Below are the code and all the weights of a small trained network. Each question names an input and a class and asks about switching units off, where a switched-off unit gives its printed mean instead of its output.

import numpy as np


def w(rows, s, z=0):
    codes = np.array(rows[::2]) - 128.0
    scale = np.full(codes.shape[1], s)
    scale[-1] = z or s
    return codes * scale


def f(y):
    return y / 2 * (1 + np.tanh(0.7978845608 * (y + 0.044715 * y**3)))


def log_softmax(a):
    a = a - a.max(-1, keepdims=True)
    return a - np.log(np.exp(a).sum(-1, keepdims=True))


def net(x, mask):
    res = np.array(x, float).reshape(1, 8) / 4 @ E
    y = f(res @ A[0][:, :-1].T + A[0][:, -1])
    res = res + np.where(mask, y, B[0][:, -1]) @ B[0][:, :-1]
    return log_softmax(res[-1] @ U[:, :-1].T + U[:, -1])


A, B = {}, {}
E = w([
[134,169,40,51,109],'x0',
[61,35,125,129,171],'x1',
[126,147,152,85,154],'x2',
[204,144,176,79,159],'x3',
[192,67,14,154,107],'x4',
[240,69,201,136,126],'x5',
[89,67,114,40,142],'x6',
[90,46,150,136,2],'x7',
],0.009)
A[0] = w([
[147,137,142,84,141,134],'n0',
[142,127,198,119,226,144],'n1',
[88,63,146,127,92,127],'n2',
[91,38,152,76,112,124],'n3',
[117,97,46,83,179,102],'n4',
[178,98,131,75,143,173],'n5',
[131,144,125,232,61,138],'n6',
[93,48,140,129,105,140],'n7',
[150,119,119,241,42,130],'n8',
[157,100,124,97,115,126],'n9',
[113,194,146,159,70,157],'n10',
[81,99,141,99,125,182],'n11',
[109,231,131,112,74,16],'n12',
[63,219,129,159,73,124],'n13',
[108,48,117,106,162,254],'n14',
[247,112,136,87,85,96],'n15',
],0.012,0.0046)
B[0] = w([
[178,206,160,116,120,163],'n0',
[100,242,222,185,191,241],'n1',
[75,67,166,162,49,217],'n2',
[94,184,144,150,21,237],'n3',
[158,223,10,109,154,217],'n4',
[195,161,142,177,84,203],'n5',
[149,16,127,124,189,235],'n6',
[47,101,134,204,104,224],'n7',
[152,15,128,165,178,255],'n8',
[185,140,110,127,80,166],'n9',
[84,51,187,87,135,208],'n10',
[82,158,152,102,84,197],'n11',
[88,104,181,79,106,194],'n12',
[32,96,80,44,166,235],'n13',
[71,214,47,246,78,237],'n14',
[254,113,126,148,111,250],'n15',
],0.0081,0.0089)
U = w([
[109,134,146,251,183,85],'0',
[82,107,140,202,27,66],'1',
[225,122,142,133,67,132],'2',
[139,171,54,97,148,67],'3',
[146,9,150,183,198,125],'4',
[73,106,141,13,126,252],'5',
[126,191,233,134,189,184],'6',
],0.011,0.0035)

Each question gives the input, the list of numbers given to net, and the class t.
The units are the neurons (one row each of A and B). Each row of codes is followed by its name. A weight is (code - 128) times the scale printed after its matrix; where a second scale follows, it is the last column's (A, B and U).
mask holds one flag per neuron, in row order. A switched-off neuron (its flag False) gives its mean, the last column of its row in B, instead of its output. The means were averaged over made-up inputs and are rounded, as every weight is.
A unit's drop is (log p(t) with every unit on - log p(t) with that unit switched off) / (log p(t) with every unit on - log p(t) with every unit switched off).
The circuit of an input: a set's keep is (log p(t) with only the set's units on - log p(t) with every unit switched off) / (log p(t) with every unit on - log p(t) with every unit switched off). Starting from the 12 units with the biggest drops (on a tie, the unit counted first), units are removed one at a time, each time the one whose removal leaves the highest keep (on an exact tie, the one counted first), for as long as the keep stays at least 0.8.
units of the circuit, in order: the units of the circuit, biggest drop first
top k neurons: the k neurons with the biggest drops, biggest first
drop when u is switched off: that unit's drop, to one decimal
input [2,-4,-2,0,-7,-8,3,-8], class 5: units of the circuit, in order : n13
input [-4,6,5,8,2,7,6,-3], class 6: top 3 neurons : n1, n0, n8
input [-1,-3,-6,-7,-7,8,-4,-8], class 6: units of the circuit, in order : n1, n14
input [-1,-5,4,-7,-3,-4,-8,6], class 4: units of the circuit, in order : n8, n6
input [7,-2,-3,-7,8,5,2,2], class 2: units of the circuit, in order : n15, n13
input [5,-8,5,-5,1,1,5,1], class 5: top 2 neurons : n14, n12
input [2,-6,4,3,1,-8,-6,-8], class 5: units of the circuit, in order : n13, n12
input [5,4,8,1,-8,2,4,3], class 1: top 2 neurons : n3, n14
input [-5,4,-5,7,-8,-6,5,2], class 1: top 3 neurons : n3, n2, n14
input [2,-6,-5,5,-1,-4,-4,-7], class 5: top 2 neurons : n13, n12
input [-4,4,-4,6,5,7,4,2], class 1: top 2 neurons : n14, n7
input [-2,-1,-6,-5,5,3,0,5], class 4: drop when n8 is switched off : 0.5
input [4,0,-3,3,-6,3,1,2], class 6: drop when n1 is switched off : -0.1
input [-4,4,7,2,7,-7,8,-2], class 3: units of the circuit, in order : n4
input [-4,8,8,1,-4,3,-4,3], class 1: drop when n14 is switched off : 0.1
input [3,-2,-6,2,8,-1,-7,6], class 4: drop when n6 is switched off : 0.0
